Each row has a class, written after it.
|   10 |  -63 |    9 |   71 |  -69 |   78 | -115 |   59 |  -45 | -108 |   17 |   28 |   18 |  -88 |   49 |  -13 |   37 |   -3 |  -21 |  -30 |  -87 |    9 | -120 |   47 |  186 |  246 |  161 | -118 |  -39 |  192 |  -24 |   -1 |   58 |   69 |   38 | -268 |  162 | -212 |   51 |  -43 |  -54 |   -8 |   33 |  100 |  -54 |   88 |   82 |  -16 |   92 |  -54 | -102 |   38 |  -43 |   65 |  -16 |   29 |  -59 |   12 |  X
|   37 |   19 |  135 |   90 |  -43 |  148 |   51 |   99 |  -87 | -371 |  -31 | -160 | -118 |  118 | -120 | -162 |   -7 |  226 | -174 |  -26 |  -71 |   88 |   67 | -110 |  315 | -150 |  386 | -167 |  -91 |  140 |  114 | -259 |  146 |  326 |   13 |  -13 |   65 |    6 |  131 |   12 |  179 |   13 | -181 |   52 |  -65 |  -68 |  209 | -161 |  115 | -161 |  319 |   39 |  177 |   54 |  -66 |   33 | -133 |  280 |  D
|  -63 |  -24 | -102 |  112 |  -53 |  104 |   40 |   55 | -240 |  -23 |   91 |   73 |  -43 |  102 |   37 |  -67 |   12 |   38 |  -31 |  -57 | -189 |  -24 |   35 |  -62 |   86 |  -45 |   31 |   59 | -165 |    1 |  138 |   98 |  254 |  224 |  -74 |   56 |   31 |  -84 |   39 | -140 |   40 |  -17 |  104 |  -37 |  -65 |  -83 |  142 |  173 |   -9 |    4 |  111 |   38 |  -48 |  184 |  -58 |   38 |  -47 |   47 |  D
| -157 |  117 | -177 | -106 |  159 |    6 |   40 |   70 |   -1 |  216 |   37 |  -65 |   74 |  175 |  -31 |   95 |   34 |  -84 |  424 | -242 |  136 |  -16 |  248 |  -74 |  -65 |    8 | -432 |  278 | -111 | -249 |  101 |  103 |  121 | -162 |  -97 |  516 | -129 |   54 |  -27 |   31 | -146 |  -20 |  112 | -192 |  -17 |  -72 | -206 |  236 | -147 |  108 |   -3 |  -41 | -153 |   35 |    5 |  122 |  209 |  -89 |  G
|   -3 | -318 |  220 |   48 |  160 |  -38 |   41 |  113 |  255 | -192 |   69 |   87 |  -97 |  -98 |  174 |    7 |  -82 |   55 |   46 |  -42 |  151 |   97 | -203 |  268 |  111 |  474 |  298 | -165 | -192 |  244 | -102 |  -30 |  210 |  286 | -190 | -138 |  116 | -147 |   19 |   -2 |  -85 |   55 |  376 |  -96 | -118 |   91 |  319 |  193 |   80 |   91 | -213 |    8 |  -27 |   18 |    2 |  -35 | -211 |  -14 |  X
|   51 | -151 |   75 |   72 | -103 |  -51 |    4 |  -14 |  -51 |  -55 |   -1 |  320 |  -78 |  -65 |  159 |  -29 |  -51 |   40 | -172 |  104 |  -47 |  124 | -149 |   64 | -237 | -193 |  245 | -127 |   11 |   80 |   -6 |  -20 |  133 |  318 | -121 | -284 |  141 |   20 |  -78 |   -6 |  141 |   40 |  181 |  153 |   15 |  -26 |  175 |   61 |  -56 |   63 |  -43 |   -8 |  155 |   25 |   58 | -101 | -241 |   -2 |  X
|  -32 |   20 |  134 |  -63 |  143 |  -49 |   96 |  -49 |  352 |  -78 | -178 |  -75 |   64 |   75 |  -37 |   15 |   43 | -138 |   64 |    8 |  179 |   34 |  224 |  143 | -331 | -112 | -158 |   36 |  -32 | -287 |   47 | -185 |  108 | -170 | -210 |  502 | -127 |  248 | -131 |  135 | -146 |   66 |  -33 | -290 |  -93 |  -20 |  -45 |    9 |  -76 |  147 |   73 |  -21 |  113 | -196 |   29 | -148 |    3 |   -5 |  G
|   56 |  -87 |   63 |    9 |   28 |   42 |   43 |  -30 |  111 | -271 | -114 |   96 |  -45 |  -94 | -103 |  -53 |   -3 |  -73 | -164 |   48 |  105 |   19 |  103 |  178 |  101 |  -46 |  266 |  -97 | -121 |  -44 |   46 | -170 |  283 |   59 | -212 |   50 |   61 |  104 |   18 |   49 | -140 |  100 |  -59 | -126 |  -87 |   37 |  130 |    2 |   64 |   73 |   31 |  163 |  128 |   24 |   19 | -167 | -204 |  154 |  D
|   -8 | -122 |  119 |  188 |  -92 |   54 |  -49 |   22 |  -94 | -235 |   32 |  139 | -101 |  -13 |  163 |  -91 |    2 |  124 |  -71 |   24 |  -93 |   68 |  -83 |  -16 |  -72 |  -13 |  254 | -172 |  -74 |  142 |   52 |  -59 |  258 |  386 | -137 | -256 |  168 |  -51 |  -15 |  -25 |  108 |  -68 |  147 |  118 |  -41 |  -56 |  258 |   61 |  -17 |  -28 |   50 |   -7 |   74 |   54 |  -33 |   15 | -129 |   34 |  X
|    4 |  -13 | -185 | -223 |  101 | -236 |  188 | -124 |  203 |  288 |   17 |  144 |   58 | -118 | -126 |  145 |    9 | -179 |  -51 |   49 |  103 | -105 |   52 |  284 | -173 |   24 | -230 |  278 |   94 | -305 | -212 |  173 | -250 | -423 | -129 |  370 | -286 |  129 | -168 |   12 |  -92 |   37 |  105 | -305 |  -98 |   56 | -250 |   82 |  -75 |  222 | -182 |   29 |  -56 |  -31 |   33 | -308 |  -20 | -123 |  G
|  -22 |  -42 |   86 |  107 |  -25 |   59 |  168 |  -67 | -122 | -116 |   88 |  103 | -148 |  123 |   -7 | -159 |  -53 |  177 | -144 |   -4 | -123 |   18 |  133 |    1 |   21 | -144 |  254 |   15 | -131 |   25 |  117 |  -13 |  313 |  434 | -161 |  164 |  -12 |   31 |   44 |  -20 |  231 |  -34 |   76 |  -70 |  -86 | -151 |  207 |  110 |  -39 |    9 |  244 |   52 |  169 |   94 |    9 |  -64 | -181 |  100 |  D
|   16 |   67 |   23 |   23 | -109 |  -48 |   46 |  -75 |  -84 |   22 |   50 |   39 |  -25 |    2 |  -28 | -123 |  -28 |   35 | -116 |   46 |  -76 |   19 |  106 |  -51 | -179 | -129 |  -13 |   55 |  127 |  -89 |   11 |   68 |  -26 |   30 |  -46 |   86 |  -94 |   69 |  -56 |  -13 |  104 |   14 | -104 |  -62 |   46 |  -84 |   -8 |   -3 |  -35 |  -28 |  110 |  -11 |   47 |   13 |    3 |  -68 |   33 |  -20 |  D
|  -72 |  -68 |   32 |  189 |  -19 |  193 |  -32 |   60 | -257 | -141 |   79 |   73 |  -48 |  121 |  -15 | -107 |   -5 |    0 |   11 |  -83 | -185 |   15 |  153 | -138 |   34 | -174 |   10 | -297 | -156 |  -64 |  285 |  -14 |  373 |  284 |  -69 |   38 |   86 |    1 |   11 |  -90 |   49 |   29 |   17 |   37 |    7 | -133 |  109 |  114 |  -71 |   -9 |  154 |   33 |   -5 |  145 |  -36 |  103 |   -8 |   84 |  D
|  -86 |  -73 |  223 |   97 |  177 |  150 |  -81 |  147 |  242 |  -99 | -161 |  -88 |  134 |  165 |  216 |  -26 |  -49 |   10 |  436 |  -83 |  126 |  137 |   81 |  -75 | -245 |  108 | -201 | -137 | -193 |    7 |  175 | -279 |  355 |  198 | -101 |  186 |  196 |  120 |  -16 |    4 | -159 |   14 |  130 |  -30 |  -25 |  -97 |  117 |  134 | -111 |   37 |   26 |  -52 |   64 | -105 |   -4 |  269 |  188 |   10 |  G
|   12 |  113 |  -59 |    2 |  -66 |   11 |  -69 | -116 |  -64 |    8 |  -46 |  100 |  151 | -115 |  -88 |  -19 |   -5 | -327 |   25 |    9 |  -47 | -158 |  227 |   75 | -222 |  -98 | -248 |   38 |   21 | -233 |  111 |   45 |  198 | -289 | -115 |  127 |    9 |  109 |  -45 |  -95 | -232 |   32 | -103 | -135 |   53 |    3 | -153 |   27 |  -10 |   80 |  -87 |  101 |  -81 |    6 |   13 |  -61 |   46 |  -15 |  G
|   45 | -224 |  238 |  116 |   27 |   50 |  -87 |   71 |  161 | -316 | -112 |  132 |  -30 | -121 |  181 |  -49 |   -7 |  -75 |    3 |   65 |   67 |   96 | -133 |  178 |  -19 |  272 |  314 | -296 |  -92 |  214 |  -18 | -194 |  291 |  276 | -148 | -274 |  223 | -111 |   19 |   11 | -131 |   69 |  182 |   39 |  -98 |   75 |  275 |    6 |  119 |    4 | -124 |   47 |  138 |   -3 |  -15 |    6 | -158 |   47 |  X
|   82 | -163 |  193 |  167 |  -83 |   42 |    1 |  -15 |  -56 | -379 |  -43 |  229 | -154 | -145 |   74 | -242 |  -12 |   69 | -234 |  -31 |  -83 |   11 |   62 |  243 |  -66 |  124 |  455 | -186 | -207 |  107 |   81 |  -97 |  517 |  429 | -382 |  -80 |  126 |   -5 |   28 |  -80 |   10 |   87 |  127 | -163 | -150 |  -27 |  399 |   44 |   31 |   40 |   99 |  124 |  212 |  128 |  -12 | -191 | -354 |  110 |  X
|  -52 |  -25 | -172 | -103 |   88 |   58 |  209 |   55 |  -54 |  -82 |   18 |   70 | -141 |   84 | -249 |   71 |    4 |   30 | -309 |  115 |  -44 |   54 |   -3 |   32 |  454 | -242 |  336 |  -22 | -157 |  -30 |    0 |  -42 |  146 |  193 |  -83 |   58 |  -70 |   57 |   41 |   52 |   60 |  -24 |  -83 |    1 |  -64 |   63 |   -2 |  -37 |   32 |   98 |   48 |  202 |   70 |  158 |   47 | -168 | -280 |  182 |  D
